Below are the code and all the weights of a small trained network. Each question names an input and a target symbol and asks about switching units off, where a switched-off unit gives its printed mean instead of its output.

import numpy as np


def w(rows, s, z=0):
    codes = np.array(rows[::2]) - 128.0
    scale = np.full(codes.shape[1], s)
    scale[-1] = z or s
    return codes * scale


def norm(h):
    return h / np.sqrt((h * h).mean(-1, keepdims=True) + 1e-5)


def f(y):
    return np.maximum(y, 0)


def softmax(a):
    e = np.exp(a - a.max(-1, keepdims=True))
    return e / e.sum(-1, keepdims=True)


def log_softmax(a):
    a = a - a.max(-1, keepdims=True)
    return a - np.log(np.exp(a).sum(-1, keepdims=True))


def net(x, mask):
    ids = ['ΓΘΛΞαβδεζημπστφψ'.index(c) for c in x.split()]
    T = len(ids)
    res = E[ids] + P[:T]
    r = norm(res)
    for j in range(3):
        rows = slice(4 * j, 4 * j + 4)
        q, k, v = (r @ M[0][rows].T for M in (Q, K, V))
        z = softmax(np.where(np.tri(T) > 0, q @ k.T / 4**0.5, -1e9)) @ v
        o = O[0][rows]
        res = res + np.where(mask[j], z, o[:, -1]) @ o[:, :-1]
    y = f(norm(res) @ A[0][:, :-1].T + A[0][:, -1])
    res = res + np.where(mask[3:11], y, B[0][:, -1]) @ B[0][:, :-1]
    return log_softmax(norm(res)[-1] @ U[:, :-1].T + U[:, -1])


Q, K, V, O, A, B = {}, {}, {}, {}, {}, {}
E = w([
[119,142,135,137,95,136,143],'Γ',
[120,132,139,102,125,157,106],'Θ',
[115,110,103,142,123,150,110],'Λ',
[115,144,107,113,108,153,119],'Ξ',
[126,124,149,145,125,120,130],'α',
[112,117,107,152,119,142,76],'β',
[143,118,107,140,155,125,151],'δ',
[132,141,121,117,139,121,157],'ε',
[2,89,157,113,123,206,228],'ζ',
[118,141,143,101,131,115,140],'η',
[117,147,126,107,113,135,104],'μ',
[109,134,97,156,100,125,129],'π',
[124,118,100,137,117,162,106],'σ',
[134,116,136,116,164,123,135],'τ',
[134,113,109,150,139,132,149],'φ',
[127,140,96,129,119,143,133],'ψ',
],0.012)
P = w([
[176,97,139,92,74,119,131],'0',
[110,180,179,152,119,73,129],'1',
[92,188,146,202,199,133,76],'2',
[68,217,119,191,204,142,108],'3',
[186,105,83,97,136,200,142],'4',
[102,87,105,82,114,54,163],'5',
[89,116,42,70,100,40,51],'6',
[26,158,143,132,154,68,1],'7',
[143,202,15,116,191,131,79],'8',
],0.0066)
Q[0] = w([
[145,229,58,168,168,177,136],'h0',
[137,170,254,227,151,139,105],'h0',
[186,52,205,169,13,116,120],'h0',
[20,131,128,117,190,101,73],'h0',
[3,182,209,145,154,106,144],'h1',
[164,227,115,171,213,221,86],'h1',
[246,107,183,123,147,185,120],'h1',
[5,183,174,209,182,38,123],'h1',
[175,235,127,202,168,213,133],'h2',
[66,245,62,164,195,84,14],'h2',
[97,112,32,61,98,86,78],'h2',
[245,95,58,75,109,120,167],'h2',
],0.0058)
K[0] = w([
[79,71,119,45,89,89,232],'h0',
[241,121,96,73,69,127,67],'h0',
[254,210,158,232,122,99,90],'h0',
[94,102,68,156,150,211,124],'h0',
[136,27,144,128,145,194,175],'h1',
[154,112,89,72,50,67,180],'h1',
[245,153,134,122,72,24,92],'h1',
[135,54,101,75,135,234,154],'h1',
[145,29,155,43,34,75,208],'h2',
[43,82,74,92,157,208,219],'h2',
[65,170,119,143,175,134,169],'h2',
[51,174,180,149,160,43,102],'h2',
],0.0065)
V[0] = w([
[17,97,176,172,80,253,194],'h0',
[175,100,71,159,129,201,148],'h0',
[98,86,178,165,144,134,209],'h0',
[94,148,68,85,126,221,141],'h0',
[214,95,120,149,125,67,34],'h1',
[61,108,96,135,48,141,241],'h1',
[109,46,175,186,145,173,56],'h1',
[91,63,215,113,161,154,148],'h1',
[67,111,171,63,72,184,63],'h2',
[177,168,37,140,150,116,60],'h2',
[140,96,124,31,191,179,153],'h2',
[104,205,140,49,113,73,112],'h2',
],0.0073)
O[0] = w([
[97,223,2,74,110,32,156,254],'h0',
[163,195,125,130,129,160,219,130],'h0',
[65,110,36,53,163,146,157,126],'h0',
[174,170,101,103,44,65,222,217],'h0',
[138,132,227,165,161,221,62,48],'h1',
[32,167,41,107,49,127,188,247],'h1',
[160,182,79,100,201,174,44,78],'h1',
[116,88,50,50,180,100,42,102],'h1',
[198,187,53,68,64,76,60,195],'h2',
[175,166,244,175,58,180,177,113],'h2',
[176,58,139,34,156,53,171,145],'h2',
[132,88,166,187,60,16,78,145],'h2',
],0.0067,0.0034)
A[0] = w([
[138,78,79,126,158,79,78,175],'n0',
[106,73,2,59,132,184,221,252],'n1',
[144,139,132,132,183,72,158,23],'n2',
[207,201,68,84,139,122,151,167],'n3',
[162,145,141,137,137,106,152,139],'n4',
[217,95,118,179,106,155,140,111],'n5',
[122,211,187,127,94,86,129,187],'n6',
[60,190,134,131,99,128,89,187],'n7',
],0.0053,0.0033)
B[0] = w([
[84,84,45,54,142,166,115,178],'n0',
[47,255,142,62,214,29,73,254],'n1',
[124,102,131,216,215,135,79,129],'n2',
[146,69,17,18,157,138,154,207],'n3',
[107,108,101,133,151,181,143,149],'n4',
[163,233,101,23,201,85,103,153],'n5',
[170,72,68,190,202,151,85,213],'n6',
[81,61,71,111,162,173,176,201],'n7',
],0.0049,0.0058)
U = w([
[14,190,5,84,112,71,156,115],'Γ',
[227,139,49,40,152,40,49,93],'Θ',
[197,220,79,77,182,216,166,144],'Λ',
[215,201,95,178,16,45,190,17],'Ξ',
[64,113,102,105,229,206,47,50],'α',
[214,225,183,180,164,233,70,150],'β',
[99,101,204,149,194,252,212,158],'δ',
[35,36,204,196,86,80,185,224],'ε',
[142,126,102,73,134,129,182,5],'ζ',
[86,2,132,114,63,57,61,37],'η',
[213,172,203,231,34,60,36,229],'μ',
[85,190,102,244,54,206,194,87],'π',
[231,234,99,94,132,221,165,119],'σ',
[128,45,184,101,227,173,64,204],'τ',
[48,221,160,114,231,222,190,51],'φ',
[156,201,184,211,30,151,224,139],'ψ',
],0.0061,0.0028)

Each question gives the input, a string of symbols that net reads in full, and the target symbol t.
The units are the heads (4 rows each of Q, K, V and O) and the neurons (one row each of A and B). Each row of codes is followed by its name. A weight is (code - 128) times the scale printed after its matrix; where a second scale follows, it is the last column's (O, A, B and U).
mask holds one flag per unit, heads first, then neurons. A switched-off unit (its flag False) gives its mean, the last column of its rows in O or B, instead of its output. The means were averaged over made-up inputs and are rounded, as every weight is.
A unit's drop is (log p(t) with every unit on - log p(t) with that unit switched off) / (log p(t) with every unit on - log p(t) with every unit switched off).
The circuit of an input: a set's keep is (log p(t) with only the set's units on - log p(t) with every unit switched off) / (log p(t) with every unit on - log p(t) with every unit switched off). Starting from all 11 units, units are removed one at a time, each time the one whose removal leaves the highest keep (on an exact tie, the one counted first), for as long as the keep stays at least 0.8.
circuit, biggest first: the units of the circuit, biggest drop first
unit that matters most: the unit with the biggest drop
which heads matter: for each layer, one digit per head in row order, 1 if its drop is at least 0.15 and else 0, layers parted by /
input φ β ε Θ Θ, target β: circuit, biggest first -> h1, h2
input μ Θ Ξ ε, target μ: unit that matters most -> h0
input β τ μ Θ ε σ δ, target Θ: which heads matter -> 010
input μ ε ψ Ξ π, target ε: circuit, biggest first -> h2, h0, h1
input ψ π β μ Γ ε β, target μ: which heads matter -> 111
input δ Γ ε μ μ η μ, target μ: circuit, biggest first -> h2, h1, h0
input μ β φ η, target μ: circuit, biggest first -> h0, h2
input Ξ δ φ π ε μ, target φ: which heads matter -> 001
input μ δ Θ, target μ: circuit, biggest first -> h2, h0
input Θ μ Θ π, target Θ: circuit, biggest first -> h2, h1
input μ Θ β μ μ α ε, target μ: circuit, biggest first -> h2, h0, h1
input ε Λ ε Θ Γ Ξ δ ε τ, target Ξ: which heads matter -> 111
input Γ ε τ μ β, target ε: circuit, biggest first -> h2, h1, h0
input μ φ φ, target μ: which heads matter -> 101
input δ Θ η β, target δ: circuit, biggest first -> h2, h0
input Θ α δ φ, target Θ: circuit, biggest first -> h2, h1
input τ Λ φ ε ε τ, target φ: circuit, biggest first -> h2, h1
input μ Ξ β δ, target μ: which heads matter -> 101
input μ φ τ μ, target μ: circuit, biggest first -> h0, h2
input Θ Θ Ξ Γ β Γ β β, target β: circuit, biggest first -> h1, h0, h2
input τ α Λ, target τ: which heads matter -> 100
input β Θ η β, target β: which heads matter -> 010
input Θ η Θ Θ π, target η: which heads matter -> 101
input ε Λ δ τ μ Γ δ σ, target μ: which heads matter -> 111
input Γ τ σ η δ μ μ ε, target δ: which heads matter -> 101
